Each row has a name. Each question is about the rows just above it.

[ 86 130 170 173 146 159 176 134 129 132  97  91 148 127 119 177 130  70
 163 137 183 131  66 137  97 197  94  90 129 118 129 157 151 188] = Saze
[136 136 189 124 114 180 120 137 123  79 104  66 123 129 146 189 133 140
 183 118 195 131 119 161  82 125  84  86 144 131 124 143 121 148] = kofu
[ 92 111 110 163 145 109 169 147 134 120 122 169 152 126 111  99 122  82
 100 148  96 145  96 117 160 159 160 160 121 105 135 137 149 159] = Nezop
[173 127 107  87 112 111  78 124 120 123 118 156 110 125 132 102 121 182
 105 113  95 115 178 108 156  73 149 159 131 132 125 133 105  80] = vuv
[112 116  77 132 143  77 138 137 131 107  57 180 136 132 128  60 124 117
  87 145  72 139 107  78 157 136 169 171 115 125 130 186 136 130] = Fiv
Right after [79] comes | [104]
The entry that follows [60]: | [124]
Whose row is [136 136 189 124 114 180 120 137 123  79 104  66 123 129 146 189 133 140
 183 118 195 131 119 161  82 125  84  86 144 131 124 143 121 148]? | kofu

[148 149 140  85 148 103]  Ridug
[159 160 118 129 111 122]  kemig
[102 146 114 119 122 157]  Tak
[ 96  92 117 120 123 167]  bar
[134 132 115 132 117 113]  pudu
[159 154 153  66 102 100]  ven
[119 114 147  68 111 151]  Finor
What comes right after [149] in the named rows? | [140]
The entry that follows [147]: | [68]
What comes right after [120] in the named rows? | [123]
The entry that follows [123]: | [167]

[132 134 122 128 113 131 121  92 137 185 139  76] -> Zosez
[160  88 102 136 132 116 159 149 135 141 119  55] -> sunem
[142 135 148 127  78 138 115  97 133 103 119 131] -> zos
[150 125 148 146 170 182 126 206 141 105 115  83] -> tapo
[112  97 159 122 138 109 146 190 119 160 114 203] -> ber
[107 100 145 142 131 121 116 146 130 112 125  83] -> pusuk
[188  95 104 136 166 206 143 138 129 156 136 195] -> Rab
[156 172 137 118 133 161  91 119 122 194 125 207] -> duf
[142 135 148 127  78 138 115  97 133 103 124 131] -> Bidu
[149 118 160 117 154 120 131  68 124 139 105 165] -> Loz
The row with [156 172 137 118 133 161  91 119 122 194 125 207] is | duf
What comes right after [88] in the named rows? | [102]
Where do [142 135 148 127  78 138 115  97 133 103 119 131] appear? | zos

[116 169 159 167]  leza
[ 87  75 165 170]  Tota
[124 153 171 168]  kilin
[ 87  75 174 189]  pizuk
[151 143  75  72]  borip
[178 176 160 166]  tokal
Right after [116] comes | [169]
Right after [169] comes | [159]
What comes right after [160] in the named rows? | [166]
Right after [171] comes | [168]
Whose row is [151 143  75  72]? | borip
Right after [178] comes | [176]

[194  62  63  66 189  77  78  84 104 141 125 122 142 149 106  99  90  92
  87 170  88  87 167  89 166  90  90  89 168  87  85  84 174 181  75  76
 178  84 170  89  94 144 125 129 145 102 161  97  85 174  81  83 167 168
  94  97 152 149 147 107 106] : buv
[193  63  62  62 191  66  73  78  76 175  88 161 101 108 136 129 128 115
 116 146  98 101 159  93 166  89  89  88 168  88  87  87 169 165  92  92
 163  86 169  87  88 169  87 172  83 174  81 178 177  79 178 178  78  80
 173 171  93 100 110 155 149] : feg
[193  62  62  64 190  70  75  81  89 159 106 143 121 129 119 112 105 100
  95 149  90  87 170  86 167  89  89  89 167  89  88  88 169 168  86  84
 175  82 174  82  82 180  79 176  83 170  90 155 155 107 142 135 138 137
 105  99 160 163 165  87  85] : rav
[194  62  62  62 191  64  72  76  71 180  81 169  93 101 155 150 137 137
 126 137 119 110 148 105 163  92  90  89 168  88  87  87 170 170  88  90
 166  86 169  88  89 167  89 166  86 169  87 170 169  86 171 173  79  77
 178 177  67  66  67 173 170] : puv
Right after [71] comes | [180]
Whose row is [194  62  63  66 189  77  78  84 104 141 125 122 142 149 106  99  90  92
  87 170  88  87 167  89 166  90  90  89 168  87  85  84 174 181  75  76
 178  84 170  89  94 144 125 129 145 102 161  97  85 174  81  83 167 168
  94  97 152 149 147 107 106]? | buv
What comes right after [148] in the named rows? | [105]

[ 73 152 148  86 163  69 158 149 102  82 162  71  87 154 164 162 119 121
 153 108 125 147 137] = Zis
[132  94  81 117  87 123  88  81 113 119  80 128 117  94  94  95 125 105
  89 132 103  84  97] = duges
[148 157  70 133 149 150 152  77 132 130  89 143 139 159 147 155 128 100
  85 121 105  70 111] = nudos
[131 101  83 118 104 128  96  79 118 116  82 121 114  98 105  99 121 100
  88 126 108  84  99] = lem
[181 106 103 171  93 191  99 109 169 163  90 175 170 108  99 183  70 106
  91  94  84  89  72] = bubas
[181 106 103 171  93 191  99 109 169 163  90 175 170 108  99  98 192 131
 108 168 147 110 159] = gide
[ 66  81  95  70  85  62  81  96 113  77 108  70  64  73  83  81 198 116
 117 166 152  71 168] = sifa
Right after [69] comes | [158]
What comes right after [80] in the named rows? | [128]
Which row holds [ 66  81  95  70  85  62  81  96 113  77 108  70  64  73  83  81 198 116
 117 166 152  71 168]? | sifa

[166 180 126 144 177 175 173 188 141 141 152 151 140 134 134 143 155 112
 121 176 166 136 162 148 130 127 137 131 119 161 139 136 134 138 174 150
 171 170 121 147 126 128 154 134 120 138 140 173 177 141 134 145 115] : vas
[167  52 136 115 122  55 102  61 106 126  51  91 123  67  88  76 115 137
 121  62 112  77 107 117 109 148 147  90 153  74 152  55  74 147 130  78
 112 132 149 121 100 134 125  64 110 117 108 110 115 104 106  81  86] : fov
[ 93 124  72 176 133 115 102 122  92  98 118 117 138 114  98  69 138  60
  80  99  82 118  86  96 119 105  67 117  76  82  96 129 125 115 107 133
 118  95  96 102 101  73 137 104  78 138 117 129 114  74  76 124  56] : Fovob
The entry that follows [127]: | [137]
What comes right after [61] in the named rows? | [106]
Where do [ 93 124  72 176 133 115 102 122  92  98 118 117 138 114  98  69 138  60
  80  99  82 118  86  96 119 105  67 117  76  82  96 129 125 115 107 133
 118  95  96 102 101  73 137 104  78 138 117 129 114  74  76 124  56] appear? | Fovob
Right after [188] comes | [141]

[107  61 156 184 116 120 100 123] -> Tudo
[100  61 156 120 116 120 101 121] -> Vede
[115  62 142 119 121 169 168 123] -> Subo
The entry that follows [169]: | [168]
Which row holds [100  61 156 120 116 120 101 121]? | Vede
Whose row is [115  62 142 119 121 169 168 123]? | Subo
The row with [107  61 156 184 116 120 100 123] is | Tudo
The entry that follows [101]: | [121]
The entry that follows [107]: | [61]

[113 118 113 109  72] = gaf
[ 89 116 112 112 197] = malo
[142 117 131 108 100] = Dafu
[ 64 133 138 103  61] = vev
[ 82 129 136 104 184] = vepof
[ 77 126 128 107  72] = kav
[ 50 127 120 108 130] = Befib
[115 104  94 119 124] = vedi
[ 74 115 104 114 104] = reli
[ 86 129 137 104 128] = Temol
[112 117 122 110  73] = dimum
What comes right after [114] in the named rows? | [104]
Whose row is [ 74 115 104 114 104]? | reli
Right after [120] comes | [108]
Where do [ 50 127 120 108 130] appear? | Befib

[112  71 149 140 162 140  99 144 154  89 149 149 115  83  70 136 134 162
 111 109 163 107 146 124  90 157]  nide
[109  73 149 149 157 119 112 152 143  94 152 148 120  92  73 133 122 158
 101 106 166 134 161 129  99 154]  fepil
[116  75 148 145 161 129  92 141 161  99 150 142 126  98 121 137 126 167
 108 101 164 117 149 126  86 149]  Fof
[115 100 148 142 161 135  93 140 160  96 149 144 122  93  76 137 130 141
 110 104 163 111 146 125  87 151]  bovaf
[112  73 150 150 161 114 109 159 139  94 152 156 125  82  74 128 124 154
 104 105 168 131 158 130  92 155]  Petob
[107  72  78 148 155 124 113 146 147  94 151 143 116  97  72 137 122 161
 100 107 165 134 161 128 103 153]  levo
[116  75 148 148 159 123  92 141 161 102 151 140 129 104 125 137 121 169
 106  98 165 124 153 127  87 146]  buram
[118  74 151 149 123 112  98 163 141  95 153 163 133  75  77 123 127 155
 109 100 169 121 152 130  79 154]  Punu
Whose row is [116  75 148 148 159 123  92 141 161 102 151 140 129 104 125 137 121 169
 106  98 165 124 153 127  87 146]? | buram
Right after [76] comes | [137]
The entry that follows [70]: | [136]
Whose row is [107  72  78 148 155 124 113 146 147  94 151 143 116  97  72 137 122 161
 100 107 165 134 161 128 103 153]? | levo
What comes right after [79] in the named rows? | [154]
Whose row is [115 100 148 142 161 135  93 140 160  96 149 144 122  93  76 137 130 141
 110 104 163 111 146 125  87 151]? | bovaf
What comes right after [77] in the named rows? | [123]

